Here is a tiny trained network, its code and every weight. The questions are about switching its units off for an input and a class, where a switched-off unit gives its printed mean instead of its output.

import numpy as np


def w(rows, s, z=0):
    codes = np.array(rows[::2]) - 128.0
    scale = np.full(codes.shape[1], s)
    scale[-1] = z or s
    return codes * scale


def f(y):
    return y / 2 * (1 + np.tanh(0.7978845608 * (y + 0.044715 * y**3)))


def log_softmax(a):
    a = a - a.max(-1, keepdims=True)
    return a - np.log(np.exp(a).sum(-1, keepdims=True))


def net(x, mask):
    res = np.array(x, float).reshape(1, 4) / 4 @ E
    y = f(res @ A[0][:, :-1].T + A[0][:, -1])
    res = res + np.where(mask, y, B[0][:, -1]) @ B[0][:, :-1]
    return log_softmax(res[-1] @ U[:, :-1].T + U[:, -1])


A, B = {}, {}
E = w([
[152,59,99,217,20,203,171,151,132,118,136,69],'x0',
[160,207,181,54,138,195,148,166,65,71,240,61],'x1',
[107,110,213,200,177,95,153,106,137,2,61,72],'x2',
[199,212,184,143,115,136,128,197,241,134,75,145],'x3',
],0.0075)
A[0] = w([
[95,152,158,50,254,49,42,69,152,135,98,208,80],'neuron 1',
[77,66,98,150,108,89,128,56,203,167,59,182,3],'neuron 2',
[64,62,82,147,146,98,112,46,42,131,143,118,15],'neuron 3',
[209,163,172,165,109,112,152,186,254,156,74,179,124],'neuron 4',
[66,61,108,125,144,120,141,89,56,136,149,125,25],'neuron 5',
[100,75,91,185,106,74,85,100,165,172,41,175,27],'neuron 6',
[126,118,66,107,75,149,90,143,119,246,158,181,116],'neuron 7',
[96,97,167,172,182,112,146,122,125,45,65,75,107],'neuron 8',
[158,54,111,181,57,180,181,128,152,137,112,83,19],'neuron 9',
[88,116,180,207,165,81,154,92,138,57,83,68,92],'neuron 10',
[155,78,85,201,41,168,164,131,144,108,132,110,4],'neuron 11',
[70,65,86,128,121,89,154,62,58,118,163,131,38],'neuron 12',
],0.0061,0.0012)
B[0] = w([
[130,32,110,189,86,51,255,153,26,97,89,179,246],'neuron 1',
[110,137,191,48,137,176,163,84,90,71,212,57,228],'neuron 2',
[174,119,133,188,158,81,106,154,200,197,139,88,206],'neuron 3',
[164,143,123,192,224,58,79,180,174,208,118,59,254],'neuron 4',
[165,125,116,180,186,96,84,191,202,178,123,86,183],'neuron 5',
[127,168,213,69,93,188,123,98,80,35,233,26,236],'neuron 6',
[43,204,89,86,70,206,32,68,182,107,86,204,236],'neuron 7',
[86,200,82,65,62,203,69,61,172,149,67,197,212],'neuron 8',
[157,51,123,155,98,59,218,166,38,95,84,191,223],'neuron 9',
[84,183,81,93,87,190,48,63,169,117,90,200,222],'neuron 10',
[159,81,98,132,131,55,191,139,66,128,110,186,220],'neuron 11',
[193,128,118,170,187,83,73,153,198,191,137,93,196],'neuron 12',
],0.0067,0.0068)
U = w([
[87,177,73,97,72,191,40,82,174,136,77,230,195],'0',
[147,93,116,166,116,74,236,159,44,123,90,204,2],'1',
[174,148,129,193,204,99,64,174,212,188,117,31,61],'2',
[132,166,212,55,115,190,137,112,79,75,211,2,243],'3',
],0.0092,0.00082)

Each question gives the input, the list of numbers given to net, and the class t.
The units are the neurons (one row each of A and B). Each row of codes is followed by its name. A weight is (code - 128) times the scale printed after its matrix; where a second scale follows, it is the last column's (A, B and U).
mask holds one flag per neuron, in row order. A switched-off neuron (its flag False) gives its mean, the last column of its row in B, instead of its output. The means were averaged over made-up inputs and are rounded, as every weight is.
A unit's drop is (log p(t) with every unit on - log p(t) with that unit switched off) / (log p(t) with every unit on - log p(t) with every unit switched off).
The circuit of an input: a set's keep is (log p(t) with only the set's units on - log p(t) with every unit switched off) / (log p(t) with every unit on - log p(t) with every unit switched off). Starting from all 12 units, units are removed one at a time, each time the one whose removal leaves the highest keep (on an exact tie, the one counted first), for as long as the keep stays at least 0.8.
circuit, biggest first: the units of the circuit, biggest drop first
unit that matters most: the unit with the biggest drop
top k neurons: the k neurons with the biggest drops, biggest first
drop of u: that unit's drop, to one decimal
input [1,5,-8,-1], class 0: circuit, biggest first	(neuron 7)
input [1,-6,1,3], class 3: circuit, biggest first	(neuron 6; neuron 2)
input [3,-5,1,4], class 3: circuit, biggest first	(neuron 6; neuron 2)
input [6,3,-6,-1], class 0: top 2 neurons	(neuron 7; neuron 1)
input [0,2,-5,6], class 2: top 3 neurons	(neuron 4; neuron 8; neuron 10)
input [-3,2,6,6], class 0: top 2 neurons	(neuron 8; neuron 10)
input [1,-6,-1,-4], class 3: top 3 neurons	(neuron 6; neuron 2; neuron 4)
input [3,-8,0,-8], class 2: top 3 neurons	(neuron 3; neuron 12; neuron 5)
input [0,-8,-2,-8], class 2: top 2 neurons	(neuron 3; neuron 12)
input [5,-4,6,0], class 0: top 2 neurons	(neuron 10; neuron 8)
input [7,-3,5,-8], class 2: top 4 neurons	(neuron 12; neuron 3; neuron 5; neuron 1)
input [8,8,2,-1], class 1: circuit, biggest first	(neuron 9; neuron 6)
input [6,-4,-2,5], class 1: top 2 neurons	(neuron 9; neuron 11)
input [2,-7,-6,-6], class 3: circuit, biggest first	(neuron 6)
input [-2,-3,5,5], class 0: top 3 neurons	(neuron 10; neuron 8; neuron 3)
input [-4,-2,-5,-7], class 2: top 3 neurons	(neuron 3; neuron 12; neuron 5)
input [-6,2,5,-4], class 1: drop of neuron 1	2.7
input [7,-7,4,-8], class 2: drop of neuron 1	0.3
input [-7,0,4,-1], class 1: drop of neuron 7	0.1
input [1,-4,6,1], class 0: unit that matters most	neuron 10
